Each row is followed by its group and then its class within the group.
[-23   4 -11  -4  -1   8   0   0   2   3 -13 -20   0 -66 -10 -21  -1  12
 -11  -1  -3  -6 -12   0   1]	z951.P
[-29   7 -13  -8  -2   5   1   1   2   3   4 -19 -15 -45   0 -19  23   6
   7  -9 -12   2  -4  -2  10]	z951.P
[-31  -6  -4  10 -10  -8   8   5  -5   9  11  -7 -27 -34  -3   1  -5  -2
   7  -7  -1  -2  -1   1   6]	z616.G
[-18  -1  -6   2  -1   5  -8  26  -4  12   4   0 -12 -20  -4  -8 -14   5
   3  -1  -5   6  13  -5   5]	z616.S
[-19  -2   9 -11   5  -5  -8   0 -11   8  -9 -16 -26 -33  14 -19   8   1
  -6   0  -8  -3  10   8  14]	z761.F
[-21   4  -9   2   3   9  -5   5   3  -5  10 -10  -4 -54  -4 -18  -2  -2
  -3  19  -3  -4  -8   1  -8]	z951.Y
[-30   3  -4  -4  -8  -6  -6   9  -3  17   0   2 -45 -60  13 -36 -11  -6
  -3  -5   1  -3 -22  -2   3]	z616.G
[-19  -6  -1 -11  -1   1 -11   1  -5  -2   2 -32 -20 -51  11 -26  21   3
   8   1 -16   3  10  -7  -4]	z761.F
[-24   2 -12 -12  -1  -6   0   4  11   2   3   6 -32 -54  14 -25 -12   8
   2  -3   5 -14  -8   8  -1]	z616.G
[-19   1 -13  11   6  -2  -2  -5  19   7  15  -6  -9 -45   2 -17   4   4
  -2 -17 -11  -8  -4  -2  -7]	z616.S
[-15   4 -13   3  17   0  -5   1  -5   3  11 -12  -4 -39   4 -11  -2   3
  -5   2   1 -21   0  -3   9]	z951.Y
[-22   8 -15   3   6   2   9   1   6   4   8 -27  -1 -39 -10  -3   8  -3
   5   1   8 -13   4  -1  -3]	z951.P
[-12   0 -10   1  -9  -6   2  -1  -8   4  11 -14  -5  -7  16   1  15   2
   1   2   5 -14  -3   3   4]	z761.C
[-19   3  -6   9  19   0  -3   5  -6  13  -5 -11 -51 -35   7   9 -19   4
  -1   3   7  -2  21   3   0]	z616.D
[-16 -14   6   5   2  -3   1  -4   6   2   5 -27 -18 -16   5 -13  15  -1
  -3  -3  -7  -7  -3   3   4]	z761.C
[-26   0  -8  -2  -1  -1  -4  -6  -4  12  12   3 -17 -32   0 -21 -20   6
   9 -11  12  -2  -7   0   4]	z616.G
[ 26 -13   2  -9 -10  -8   9   9  -5   2 -13 -27 -18 -31   1 -16   9 -15
  -5   0  -2   4  14  -1   9]	z761.W
[ -2  -1   3  -7   1  -1  -9  -7  -1   3  -4 -19 -32   6   6   3  20 -13
  -3  -3  -4   5  25  -1   2]	z761.C
[-21   3   0 -11  -3   0  -5   6   0   4   4 -28 -23 -32  13 -22  24   3
  -8  -8 -11  -3  -8  -1  -1]	z761.C
[-13   3  -1  -5 -11   6   3  -8  -2 -13   5 -13  -9 -20  -3  -8  19   1
  -3  -3   2 -11  -8 -13 -10]	z761.C
[-21   5 -15  -6  -9   2  -7  -4   0   6   6 -16 -30 -32   8  -3  13  19
   2   0  -5  -6  -7 -14   0]	z616.S
[ -4  34  -1   2   0  -4  -8  -9  -6 -10   0 -28 -14   2   9  -4  21   2
  -6  -2  -4  -3   4  -4   4]	z761.W
[-33   9 -15  -5  -1  -3   2   6   2  11  19 -20 -12 -71   6 -20   3  -6
   1 -17   1  -1  -2   1   4]	z951.P
[-31   1  -4   1   5   2  -3   3   7  13   0 -16 -14 -53   1 -13  -8   8
  -8   4  10  -1   8  54   1]	z951.X
[-31   5 -18  10   0  -7  -2   1   9  11  13 -35   1 -52  -3 -14  11   9
  12   4  -2  -3 -10   0   7]	z951.P
[-23   5  -3  10   1   6  -8  -3  -4  -2  16 -33 -27 -17   5  -3  29   0
   1  -1 -15   5  -3  -4  -1]	z761.C
[-11  -2   1   7  -1  -8   4   2  -1  -5  10 -25  -5 -34   5 -22  23   1
   2  15 -44  -2 -23 -15   1]	z761.C
[-19   8  -6 -12  -2  -3  -2   4   1  -3   1 -34  -9 -31   0 -24  32  -3
   9  -8  -7  -4   8  -2   6]	z761.F
[-31   3 -14   8  -3   9  -7   1   4   5   0  -4  -9 -65  -5 -20   5   7
   3  -3   2   7   5   8   0]	z951.P
[-26   1 -11   3  -1   8   1   4  -5   6  13 -26 -24 -64   8  -9  -3   6
   9 -11  -4  -9   0  -2  -3]	z951.Y
[-21   7  -4  11  -1   4  -7   9   3   8  16 -22   2 -63  -2 -10  -9  10
   1  -9   5 -10   2   2   0]	z951.X
[-32   3   0  -1   0  -4   2   7  -2   6  -1  -4 -20 -45   1 -10  44   4
  -1  -8   5  -3  -5   2   4]	z616.G
[-18  -3 -20  -6   1  -1   9  -3  -1  17  -1  -9 -11 -29 -16 -11 -17   9
   2  25   0   7  -5  -5  -7]	z616.G
[-20  16 -10   3  -3   3   0   6  -2  10   6 -26   0 -48   2 -20  -4   7
   5   1  -2  -8  -4   0  -4]	z951.X
[-18   6 -12  -2   3   1   0   0   0   2  -1 -16 -20 -19  14  -3   6   4
 -16  -4  -7 -30  -5  -2   0]	z616.D
[ -7   1 -10   3  -6  -4   3  18   1   2  11  -3  11 -48   3  -8   0   8
   0   1   4  -3  -5  -3  -3]	z951.P
[ -8   4   9   3   0   1  -1  11  -2  10   5 -21 -31 -26   5  -3  21   5
   9  -6  -7  -5  15   1   5]	z761.F
[-15  -1  -6  -1   0  -4  -1   0   5  16   2  -1 -19 -30   1 -12 -20   9
   7 -20  -1  11   1  -8  -1]	z616.G
[-22   5  -4   1   0  -2   4  -1  -6   8  16 -13 -48 -45   0 -20   9  13
   4  -3 -14  -3 -10  -4   0]	z616.G
[ -7   7  -5  17  -4   3   1  -4  -4  -2  10 -23 -15  -7   9  -5  32   3
   2   8  -3   1   4 -15  -8]	z761.C
[ -8   3  -7  12   8  -6  13  -2  -3  11  -1 -13  -3 -15   2  23   2  -5
  -3   4   3  -3  42  13   8]	z951.Y
[-33   7   5 -11   3  -6  -2 -19  16   8   4  -8 -36 -44  -1 -13   3   2
   4 -11  -1  -1  -8  14  -4]	z951.P
[-12  -6   0   2  -5   2  -8  -2 -12   1   6 -14 -34 -18   8   0  19  -7
   7  -2   8  -9   5   5  10]	z761.W
[-26  -1 -11   3  -5   0   0   6  -1   6   0   3 -25 -60   2 -14 -11   7
 -13   4  -4 -16  -6   1   0]	z951.P
[-26  12 -10   3  -3  -5  -2   2   1   5  -1 -12 -13 -32   4 -17   2   7
   4   0   9 -14   6  -8   0]	z616.D
[-29   7 -12   4   1   1   2  -9 -18   9   6 -10 -22 -55   7   8 -20   8
   7   0   1  -4 -12  -5   3]	z616.G
[-13   8  -4  -7   2   8  -7   9  -1   4  -2 -28  -1 -22   4 -17  24   3
   0   9  -8   1  10  -6   4]	z761.F
[-24   0  -3  -5  12  -2  -3   3   1   9  -6  -8 -13 -50   2 -13 -10   6
   6   4  -7   3  -5   6  -7]	z951.Y
[-18   1  -5  10  -2 -10   5  -4  -2  10   6   1  -2 -51   8 -17 -10   5
   5  14   1  -7  -4   1  10]	z951.Y
[-21   6  -7   5   3  -1  11   4   0   5   1  -7  -2 -66   1  -5 -10   0
   8  -8   5  -6   3   0 -15]	z951.Y
[-31  -5   3 -10  -5   3  -2   5   2   5   9 -14 -15 -48  -4 -34   9   2
   7  -9   0   8  -5 -10   9]	z761.W
[-27  16 -10   3   2  -5 -10  -3  -2  -4  -4 -17  -6 -69   3 -25  -3   8
  -8  15   3  -5 -19  -7   1]	z951.X
[-16   9  -9   1  -1   8  -1   0   0  -2   5 -11 -26 -21  10  -2   6   4
   0   5  -8  11   3  -1  -2]	z616.G
[-40  10  10 -15  -2  15  -7  -4   1   5   8 -32 -46 -68   3 -17  15   2
 -20  -6 -20  -6 -24   2   1]	z761.F

Each row is followed by its group and then its class within the group.
[  6   6   5   2  -1   4   8  -7  -3  -2  -3  -1   0   7  -6 -25   1  -1
  -7  -1   6   0   5   7  -4]	z495.Z449
[  7  10   2  -6  -4   1   7  -4 -13   1  -9   3   1   5  -5 -31   2   0
  -9   3   1   5   1   3  -2]	z495.Z416
[ 15  17   3  -7   0  -6   4   3  -2   0  -3   4  -4   1  -2 -28   3  -4
  -6   4   6   3   7   8  -1]	z802.z765
[ 10  11   4  -5  -3  -3   6  -5   5   1  -7   5  -1   6  -2 -24   6  -5
 -14   5   8   1   1  -3  -5]	z802.z568
[  7   9   2  -3  -2   4  -6  -3  -3  -4   1   4   1   8  -2 -26   6   2
  -5   1   6   2   3   3  -2]	z495.Z416
[  6   8   1  -3  -2  -1  -1   0  -5  -7  -4  -2  -2   8  -4 -22   4   0
  -7   3   8   6   5   6   1]	z802.z404
[  6   8   0 -11  -4   1   3   0   1  -1  -3   1  -1   2  -3 -28   3   0
  -6   1   6   7  -1   5  -1]	z495.Z416
[  6   7   4  -1  -4   4   9  -8   2  -1   3   3  -2   9  -3 -36  15   0
 -16 -11   6   5  -4   1  -3]	z495.Z416
[  9  11   4   1  -1   0   5  -4  -3  -2  -3   1   0   7  -4 -22   3  -2
  -6   3   7   3   7   7   2]	z495.Z449
[  6  12   7   2   2   2   2   1  -7  -1  -1  -1   0  10  -3 -23   6   1
  -5   2   9   1   3  10   2]	z495.Z449
[  7  10   3  -3  -2   2  -2  -5  -5  -1  -4   4  -1   6  -7 -30   2  -3
  -9   2  10   3   5   3  -8]	z495.Z416
[  7  13   4  -5  -1   2   9  -1  -1   0  -8   3  -1   8  -7 -32   5  -2
  -5   4  10   8   3  10  -6]	z802.z568
[  4  13   9  -1  -5   1   9  -6  -7  -5   0   2   2   7  -3 -26   0  -1
  -7   3  14  -6   4   4  -4]	z495.Z449
[  7  10   0  -6   1   2   3  -2  -2   0  -8   3   0   5  -3 -34   7  -1
  -7   4   2   9  -1   5  -2]	z495.z575
[  6  12   8   1  -1  -3   8  -1  -2 -14  -5   4  -1   2  -2 -32   4  -1
  -4   2  19   7   3   5  -8]	z802.z404
